Below is a small trained network, with its code and all its weights. Each question gives an input and a target symbol and asks what happens when units are switched off, that is, made to give their printed mean instead of their output.

import numpy as np


def w(rows, s, z=0):
    codes = np.array(rows[::2]) - 128.0
    scale = np.full(codes.shape[1], s)
    scale[-1] = z or s
    return codes * scale


def softmax(a):
    e = np.exp(a - a.max(-1, keepdims=True))
    return e / e.sum(-1, keepdims=True)


def log_softmax(a):
    a = a - a.max(-1, keepdims=True)
    return a - np.log(np.exp(a).sum(-1, keepdims=True))


def net(x, mask):
    ids = ['ΔΩαβγζηθλμξσφ'.index(c) for c in x.split()]
    T = len(ids)
    res = E[ids] + P[:T]
    u = 0
    for l in range(2):
        r = res
        for j in range(3):
            rows = slice(2 * j, 2 * j + 2)
            q, k, v = (r @ M[l][rows].T for M in (Q, K, V))
            z = softmax(np.where(np.tri(T) > 0, q @ k.T / 2**0.5, -1e9)) @ v
            o = O[l][rows]
            res = res + np.where(mask[u + j], z, o[:, -1]) @ o[:, :-1]
        u += 3
    return log_softmax(res[-1] @ U[:, :-1].T + U[:, -1])


Q, K, V, O = {}, {}, {}, {}
E = w([
[52,125,92,145,90,158,20,93,218],'Δ',
[110,205,65,79,136,79,166,172,54],'Ω',
[155,105,91,206,217,102,77,223,19],'α',
[57,134,71,59,102,164,74,139,41],'β',
[145,202,183,175,46,167,211,116,141],'γ',
[100,155,35,204,68,26,95,126,145],'ζ',
[176,93,88,83,82,210,159,203,188],'η',
[161,84,120,98,88,125,80,61,52],'θ',
[51,62,58,202,98,79,176,225,112],'λ',
[176,118,2,143,209,141,191,168,97],'μ',
[220,224,133,81,181,107,153,97,137],'ξ',
[228,177,135,144,59,99,130,223,147],'σ',
[130,174,177,204,173,154,173,127,64],'φ',
],0.018)
P = w([
[70,155,213,159,138,11,52,215,129],'0',
[88,198,165,145,150,59,95,155,104],'1',
[79,215,126,136,147,92,129,100,92],'2',
[79,229,97,135,148,118,151,65,77],'3',
[80,247,76,128,145,138,173,20,78],'4',
[71,254,60,125,150,143,180,18,63],'5',
],0.0064)
Q[0] = w([
[151,127,118,24,145,188,104,126,123],'L0H0',
[57,237,75,206,138,92,125,125,96],'L0H0',
[147,190,97,141,113,99,203,144,5],'L0H1',
[105,119,141,28,127,100,122,113,128],'L0H1',
[130,98,113,119,130,124,67,183,132],'L0H2',
[135,131,52,35,118,55,88,162,116],'L0H2',
],0.012)
K[0] = w([
[149,129,154,85,184,149,194,170,174],'L0H0',
[79,135,99,77,143,170,82,11,118],'L0H0',
[117,98,76,61,64,189,105,37,123],'L0H1',
[104,164,160,149,147,101,101,96,86],'L0H1',
[149,83,97,127,122,175,86,159,128],'L0H2',
[145,108,54,35,104,128,117,93,131],'L0H2',
],0.013)
V[0] = w([
[127,130,117,123,167,155,90,81,187],'L0H0',
[163,105,66,173,86,111,158,114,90],'L0H0',
[84,210,117,158,165,159,83,148,166],'L0H1',
[159,79,149,149,125,70,103,37,156],'L0H1',
[125,96,105,133,123,163,137,167,168],'L0H2',
[158,71,125,2,136,11,49,157,174],'L0H2',
],0.0077)
O[0] = w([
[166,132,154,142,188,152,113,96,244,113],'L0H0',
[182,94,106,142,91,135,69,123,119,124],'L0H0',
[108,115,156,77,144,106,76,148,225,252],'L0H1',
[141,156,142,210,97,173,108,73,141,2],'L0H1',
[143,118,53,114,101,79,105,53,185,26],'L0H2',
[126,203,121,166,130,254,127,110,115,52],'L0H2',
],0.0092,0.0034)
Q[1] = w([
[69,149,194,110,141,157,133,123,82],'L1H0',
[73,255,84,88,141,49,67,130,102],'L1H0',
[178,238,93,55,201,181,184,105,141],'L1H1',
[116,137,125,114,53,76,119,194,179],'L1H1',
[26,110,43,132,165,189,115,57,144],'L1H2',
[138,49,229,202,144,177,74,72,140],'L1H2',
],0.0085)
K[1] = w([
[70,133,181,152,132,133,131,123,51],'L1H0',
[3,134,163,49,97,181,90,115,109],'L1H0',
[230,203,95,128,161,115,253,210,143],'L1H1',
[116,63,144,72,101,178,83,138,178],'L1H1',
[50,88,105,126,175,126,2,72,94],'L1H2',
[99,171,180,253,199,24,85,165,142],'L1H2',
],0.0087)
V[1] = w([
[254,153,145,113,124,57,126,209,137],'L1H0',
[140,111,94,32,107,111,86,17,97],'L1H0',
[134,111,98,49,136,184,78,48,118],'L1H1',
[90,164,84,120,85,122,91,26,103],'L1H1',
[120,174,88,173,160,75,179,136,123],'L1H2',
[131,56,96,133,135,208,176,156,157],'L1H2',
],0.0066)
O[1] = w([
[112,135,114,58,138,147,69,34,116,135],'L1H0',
[85,248,173,153,128,131,96,212,118,108],'L1H0',
[118,162,127,141,187,186,166,74,2,3],'L1H1',
[56,130,104,115,136,133,93,117,170,74],'L1H1',
[31,143,127,233,157,183,27,177,145,182],'L1H2',
[165,107,17,86,188,59,152,133,132,10],'L1H2',
],0.0073,0.0034)
U = w([
[76,150,93,151,128,163,74,105,191,106],'Δ',
[74,194,123,133,130,134,191,212,114,75],'Ω',
[163,87,90,178,214,142,76,170,109,116],'α',
[44,164,136,84,116,172,114,178,112,2],'β',
[113,90,185,138,88,92,170,101,125,132],'γ',
[134,186,81,255,86,107,151,68,99,189],'ζ',
[198,118,92,84,58,167,122,138,144,129],'η',
[147,150,166,130,135,202,112,53,88,178],'θ',
[48,37,69,189,90,156,205,174,143,66],'λ',
[176,110,45,134,154,108,187,113,121,192],'μ',
[127,180,149,170,205,140,154,105,191,213],'ξ',
[212,161,141,142,22,91,135,142,145,62],'σ',
[120,57,176,157,205,96,82,119,84,94],'φ',
],0.0081,0.0084)

Each question gives the input, a string of symbols that net reads in full, and the target symbol t.
The units are the heads (2 rows each of Q, K, V and O). Each row of codes is followed by its name. A weight is (code - 128) times the scale printed after its matrix; where a second scale follows, it is the last column's (O and U).
mask holds one flag per head, layer by layer. A switched-off head (its flag False) gives its mean, the last column of its rows in O, instead of its output. The means were averaged over made-up inputs and are rounded, as every weight is.
A unit's drop is (log p(t) with every unit on - log p(t) with that unit switched off) / (log p(t) with every unit on - log p(t) with every unit switched off).
The circuit of an input: a set's keep is (log p(t) with only the set's units on - log p(t) with every unit switched off) / (log p(t) with every unit on - log p(t) with every unit switched off). Starting from all 6 units, units are removed one at a time, each time the one whose removal leaves the highest keep (on an exact tie, the one counted first), for as long as the keep stays at least 0.8.
units of the circuit, in order: the units of the circuit, biggest drop first
most important unit: the unit with the biggest drop
which heads matter: for each layer, one digit per head in row order, 1 if its drop is at least 0.15 and else 0, layers parted by /
drop of u: that unit's drop, to one decimal
input η σ μ Ω φ α, target μ: most important unit : L1H2
input γ α η α Δ, target ξ: units of the circuit, in order : [L0H0, L1H0]
input α σ ξ β γ φ, target φ: which heads matter : 001 / 000
input η Ω φ, target μ: which heads matter : 000 / 001
input Ω Ω σ Ω γ, target γ: which heads matter : 001 / 000
input Ω ξ η φ, target μ: units of the circuit, in order : [L1H2, L0H1]
input η η β γ, target Ω: units of the circuit, in order : [L1H0, L0H1]
input μ Δ φ μ θ α, target ζ: which heads matter : 010 / 000
input η ξ Δ ζ γ, target ξ: which heads matter : 110 / 010
input σ Δ β, target Ω: which heads matter : 000 / 100
input Δ λ Δ γ Δ α, target ξ: which heads matter : 110 / 000
input Ω η ζ, target μ: which heads matter : 010 / 001
input β γ φ η Ω θ, target ζ: which heads matter : 010 / 000
input σ σ β ζ, target Ω: most important unit : L1H0
input φ φ γ α φ, target γ: units of the circuit, in order : [L0H2, L1H1]
input η Δ η ζ, target μ: which heads matter : 110 / 001
input ξ η γ, target μ: units of the circuit, in order : [L1H2, L0H2, L0H1]
input σ η ξ, target μ: which heads matter : 010 / 001
input η μ γ Ω σ, target μ: units of the circuit, in order : [L1H2, L0H2, L0H1]
input α η μ Ω, target μ: which heads matter : 000 / 001
input φ β ξ Δ σ η, target μ: units of the circuit, in order : [L1H2]
input η Ω η θ φ, target φ: drop of L0H0 : 0.1
input λ φ φ ξ, target θ: drop of L1H2 : 0.2
